Below is a small trained network, with its code and all its weights. Each question gives an input and a class and asks what happens when units are switched off, that is, made to give their printed mean instead of their output.

import numpy as np


def w(rows, s, z=0):
    codes = np.array(rows[::2]) - 128.0
    scale = np.full(codes.shape[1], s)
    scale[-1] = z or s
    return codes * scale


def f(y):
    return y / 2 * (1 + np.tanh(0.7978845608 * (y + 0.044715 * y**3)))


def log_softmax(a):
    a = a - a.max(-1, keepdims=True)
    return a - np.log(np.exp(a).sum(-1, keepdims=True))


def net(x, mask):
    res = np.array(x, float).reshape(1, 6) / 4 @ E
    y = f(res @ A[0][:, :-1].T + A[0][:, -1])
    res = res + np.where(mask, y, B[0][:, -1]) @ B[0][:, :-1]
    return log_softmax(res[-1] @ U[:, :-1].T + U[:, -1])


A, B = {}, {}
E = w([
[254,215,157,139,144,150,205,113,204,129],'x0',
[75,143,197,83,127,139,155,135,116,115],'x1',
[68,140,220,202,174,197,79,16,182,155],'x2',
[55,159,150,188,227,87,157,250,183,27],'x3',
[184,152,195,87,180,23,104,55,112,94],'x4',
[131,127,123,121,120,129,117,133,134,121],'x5',
],0.0096)
A[0] = w([
[72,134,197,171,159,37,174,148,120,23,42],'N0',
[133,112,70,255,192,65,96,155,136,87,71],'N1',
[83,120,178,176,130,109,70,112,193,189,6],'N2',
[168,190,146,113,64,71,108,213,42,120,5],'N3',
[174,147,164,64,151,40,33,76,99,107,69],'N4',
[51,204,173,140,127,100,87,34,141,141,202],'N5',
[85,145,123,185,120,141,121,188,148,92,86],'N6',
[133,217,149,136,188,137,134,181,194,84,71],'N7',
[18,13,110,155,124,72,41,120,56,65,62],'N8',
[147,143,139,111,82,60,163,153,77,51,168],'N9',
[85,158,130,149,115,149,123,160,147,33,3],'N10',
[78,164,171,223,127,126,97,106,223,137,78],'N11',
[106,120,72,75,95,82,203,173,136,119,15],'N12',
[146,102,179,126,197,4,127,87,130,88,30],'N13',
],0.0072,0.0038)
B[0] = w([
[84,138,104,59,97,127,134,48,82,149,221],'N0',
[131,161,86,35,96,119,141,100,50,141,203],'N1',
[159,191,180,181,152,108,18,110,119,176,173],'N2',
[119,110,178,99,156,41,37,127,168,152,181],'N3',
[96,74,90,121,115,211,153,144,165,163,222],'N4',
[181,133,108,152,175,97,128,138,62,129,239],'N5',
[56,115,129,113,107,177,140,92,95,164,184],'N6',
[143,159,120,148,64,120,169,80,92,116,216],'N7',
[189,152,164,146,125,116,238,109,190,48,254],'N8',
[167,181,187,154,95,139,98,183,115,157,204],'N9',
[49,174,103,123,118,96,146,97,132,204,163],'N10',
[121,104,146,129,172,76,35,156,158,78,215],'N11',
[147,41,164,207,174,51,36,111,145,152,179],'N12',
[61,37,64,201,140,255,113,179,195,155,210],'N13',
],0.0086,0.009)
U = w([
[73,119,125,20,34,118,143,5,36,197,73],'0',
[104,97,196,156,178,45,49,193,121,138,68],'1',
[13,60,99,177,115,249,159,242,177,163,124],'2',
[113,118,153,92,130,142,172,155,86,101,244],'3',
[164,143,191,135,110,104,255,111,209,31,128],'4',
],0.0078,0.011)

Each question gives the input, the list of numbers given to net, and the class t.
The units are the neurons (one row each of A and B). Each row of codes is followed by its name. A weight is (code - 128) times the scale printed after its matrix; where a second scale follows, it is the last column's (A, B and U).
mask holds one flag per neuron, in row order. A switched-off neuron (its flag False) gives its mean, the last column of its row in B, instead of its output. The means were averaged over made-up inputs and are rounded, as every weight is.
A unit's drop is (log p(t) with every unit on - log p(t) with that unit switched off) / (log p(t) with every unit on - log p(t) with every unit switched off).
The circuit of an input: a set's keep is (log p(t) with only the set's units on - log p(t) with every unit switched off) / (log p(t) with every unit on - log p(t) with every unit switched off). Starting from the 12 units with the biggest drops (on a tie, the unit counted first), units are removed one at a time, each time the one whose removal leaves the highest keep (on an exact tie, the one counted first), for as long as the keep stays at least 0.8.
circuit, biggest first: the units of the circuit, biggest drop first
most important unit: the unit with the biggest drop
top k neurons: the k neurons with the biggest drops, biggest first
drop when u is switched off: that unit's drop, to one decimal
input [8,-8,6,1,-7,-2], class 3: most important unit -> N8
input [5,-6,2,2,4,0], class 3: top 2 neurons -> (N8, N1)
input [-6,-6,0,5,-1,-3], class 3: top 3 neurons -> (N8, N1, N7)
input [-8,1,-8,1,-8,1], class 1: top 4 neurons -> (N12, N3, N13, N4)
input [4,3,-5,-2,3,1], class 1: circuit, biggest first -> (N8, N3, N0)
input [-7,-8,-6,-3,8,5], class 2: circuit, biggest first -> (N4, N13)
input [5,1,-7,3,5,5], class 1: top 4 neurons -> (N3, N12, N8, N9)
input [-4,-3,6,3,-4,-6], class 1: circuit, biggest first -> (N11, N2)
input [-4,-5,5,8,1,-2], class 0: top 2 neurons -> (N1, N0)
input [-4,7,-7,-5,-6,1], class 1: top 2 neurons -> (N12, N3)
input [-5,3,8,1,1,7], class 1: top 2 neurons -> (N2, N11)
input [4,5,3,7,-7,-8], class 0: circuit, biggest first -> (N7, N0, N13, N6)
input [8,-2,-8,3,-7,-2], class 1: top 3 neurons -> (N12, N8, N3)
input [3,-8,-2,6,-6,-3], class 3: circuit, biggest first -> (N1)
input [3,1,-6,5,-1,-5], class 1: top 4 neurons -> (N12, N3, N9, N8)
input [-8,-6,-1,1,-6,6], class 4: top 2 neurons -> (N8, N13)
input [6,6,2,6,4,-1], class 0: drop when N8 is switched off -> 0.2
input [-7,-4,-4,8,-7,8], class 0: drop when N6 is switched off -> 0.2
input [0,8,6,3,8,4], class 2: drop when N13 is switched off -> 1.3
input [2,6,5,5,-5,3], class 3: circuit, biggest first -> (N13)
